Below are the code and all the weights of a small trained network. Each question names an input and a class and asks about switching units off, where a switched-off unit gives its printed mean instead of its output.

import numpy as np


def w(rows, s, z=0):
    codes = np.array(rows[::2]) - 128.0
    scale = np.full(codes.shape[1], s)
    scale[-1] = z or s
    return codes * scale


def norm(h):
    return h / np.sqrt((h * h).mean(-1, keepdims=True) + 1e-5)


def f(y):
    return np.maximum(y, 0)


def log_softmax(a):
    a = a - a.max(-1, keepdims=True)
    return a - np.log(np.exp(a).sum(-1, keepdims=True))


def net(x, mask):
    res = np.array(x, float).reshape(1, 8) / 4 @ E
    u = 0
    for l in range(3):
        y = f(norm(res) @ A[l][:, :-1].T + A[l][:, -1])
        res = res + np.where(mask[u : u + 11], y, B[l][:, -1]) @ B[l][:, :-1]
        u += 11
    return log_softmax(norm(res)[-1] @ U[:, :-1].T + U[:, -1])


A, B = {}, {}
E = w([
[129,128,127,127],'x0',
[214,167,168,200],'x1',
[128,129,125,129],'x2',
[67,119,132,254],'x3',
[129,128,127,128],'x4',
[121,252,144,89],'x5',
[127,128,129,127],'x6',
[129,127,126,127],'x7',
],0.0099)
A[0] = w([
[192,155,160,223,24],'L0N1',
[143,108,140,87,112],'L0N2',
[185,156,88,129,49],'L0N3',
[213,57,150,109,52],'L0N4',
[255,149,161,194,193],'L0N5',
[18,147,123,168,40],'L0N6',
[81,235,146,110,197],'L0N7',
[152,92,125,47,106],'L0N8',
[143,56,149,129,254],'L0N9',
[109,175,133,120,152],'L0N10',
[227,118,149,75,111],'L0N11',
],0.016,0.0031)
B[0] = w([
[93,102,4,83,215],'L0N1',
[101,137,99,100,171],'L0N2',
[160,109,155,124,156],'L0N3',
[97,73,199,65,193],'L0N4',
[247,119,107,68,254],'L0N5',
[50,147,169,173,201],'L0N6',
[109,230,124,176,236],'L0N7',
[82,137,54,72,217],'L0N8',
[158,51,140,107,214],'L0N9',
[123,169,122,151,174],'L0N10',
[131,115,251,147,218],'L0N11',
],0.028,0.0092)
A[1] = w([
[208,97,47,201,115],'L1N1',
[133,178,77,182,131],'L1N2',
[170,202,181,134,33],'L1N3',
[9,76,216,186,145],'L1N4',
[154,71,110,204,136],'L1N5',
[249,163,203,139,15],'L1N6',
[128,198,97,142,117],'L1N7',
[130,129,134,131,91],'L1N8',
[127,149,144,194,41],'L1N9',
[102,137,178,166,4],'L1N10',
[223,137,113,98,120],'L1N11',
],0.017,0.0034)
B[1] = w([
[53,171,144,98,185],'L1N1',
[119,147,200,80,195],'L1N2',
[184,122,2,160,182],'L1N3',
[177,145,28,218,254],'L1N4',
[155,120,79,148,157],'L1N5',
[183,110,127,236,185],'L1N6',
[140,165,154,78,207],'L1N7',
[122,129,130,124,128],'L1N8',
[79,149,142,118,151],'L1N9',
[69,143,99,110,151],'L1N10',
[37,130,232,200,213],'L1N11',
],0.029,0.0087)
A[2] = w([
[141,248,177,25,200],'L2N1',
[120,105,126,162,51],'L2N2',
[58,26,50,57,58],'L2N3',
[108,214,28,115,101],'L2N4',
[115,212,128,126,2],'L2N5',
[188,135,167,160,69],'L2N6',
[222,134,100,195,18],'L2N7',
[159,177,184,151,131],'L2N8',
[135,186,135,87,26],'L2N9',
[163,84,96,94,79],'L2N10',
[131,126,172,151,27],'L2N11',
],0.017,0.0021)
B[2] = w([
[160,1,104,174,246],'L2N1',
[192,158,147,136,140],'L2N2',
[101,227,147,186,235],'L2N3',
[156,140,207,65,242],'L2N4',
[90,109,158,75,192],'L2N5',
[79,149,66,99,153],'L2N6',
[133,82,52,133,179],'L2N7',
[79,88,59,142,170],'L2N8',
[158,110,156,121,173],'L2N9',
[97,177,125,95,166],'L2N10',
[126,154,97,99,137],'L2N11',
],0.031,0.013)
U = w([
[26,248,176,171,70],'0',
[157,24,228,45,60],'1',
[179,81,30,243,254],'2',
],0.012,0.00051)

Each question gives the input, the list of numbers given to net, and the class t.
The units are the neurons (one row each of A and B). Each row of codes is followed by its name. A weight is (code - 128) times the scale printed after its matrix; where a second scale follows, it is the last column's (A, B and U).
mask holds one flag per neuron, layer by layer. A switched-off neuron (its flag False) gives its mean, the last column of its row in B, instead of its output. The means were averaged over made-up inputs and are rounded, as every weight is.
A unit's drop is (log p(t) with every unit on - log p(t) with that unit switched off) / (log p(t) with every unit on - log p(t) with every unit switched off).
most important unit: the unit with the biggest drop
top k neurons: the k neurons with the biggest drops, biggest first
top k neurons in layer l: the k neurons of layer l with the biggest drops, biggest first
drop of u: that unit's drop, to one decimal
input [3,7,-6,5,-6,8,1,3], class 1: top 2 neurons -> L0N1; L2N1
input [-2,2,8,0,4,8,-7,-6], class 2: most important unit -> L0N8
input [1,-4,-7,-7,-4,0,-6,0], class 0: top 4 neurons -> L2N3; L0N5; L0N7; L1N7
input [4,-1,-3,0,4,3,-2,-4], class 1: top 2 neurons -> L0N11; L2N3
input [3,6,-6,-5,-6,0,-8,7], class 1: top 3 neurons -> L0N4; L1N4; L0N7
input [5,8,0,-1,1,7,5,1], class 2: top 2 neurons -> L1N6; L0N5
input [-1,-1,1,6,4,1,-3,7], class 0: top 4 neurons in layer 0 -> L0N6; L0N9; L0N4; L0N11
input [-4,-4,4,-6,4,-4,0,3], class 0: top 2 neurons -> L2N3; L0N5
input [-1,-1,-6,-2,4,5,-4,0], class 1: top 2 neurons -> L0N5; L2N1
input [-8,6,-8,0,-6,-7,8,-6], class 1: top 3 neurons -> L0N5; L0N4; L0N8
input [-8,-6,-1,-4,8,0,8,-5], class 0: top 2 neurons -> L2N3; L0N7
input [6,1,-4,-6,4,2,-6,6], class 2: top 2 neurons -> L0N11; L0N1
input [0,-6,-4,-8,3,-2,-6,2], class 0: top 2 neurons -> L2N3; L0N5
input [-5,6,4,2,8,-8,1,0], class 0: most important unit -> L0N1
input [-5,8,0,-6,0,-1,4,-3], class 1: top 3 neurons -> L0N4; L1N4; L0N7
input [3,6,-3,0,7,8,-1,4], class 2: top 2 neurons in layer 0 -> L0N5; L0N8
input [3,8,6,-6,-6,-3,1,3], class 1: drop of L0N4 -> 0.2
input [2,-2,4,-1,7,-2,8,-2], class 0: drop of L2N3 -> 0.1
input [0,7,-1,-8,-4,5,5,2], class 2: drop of L0N1 -> 0.0
input [-5,7,2,-2,-4,6,4,-8], class 2: most important unit -> L1N6
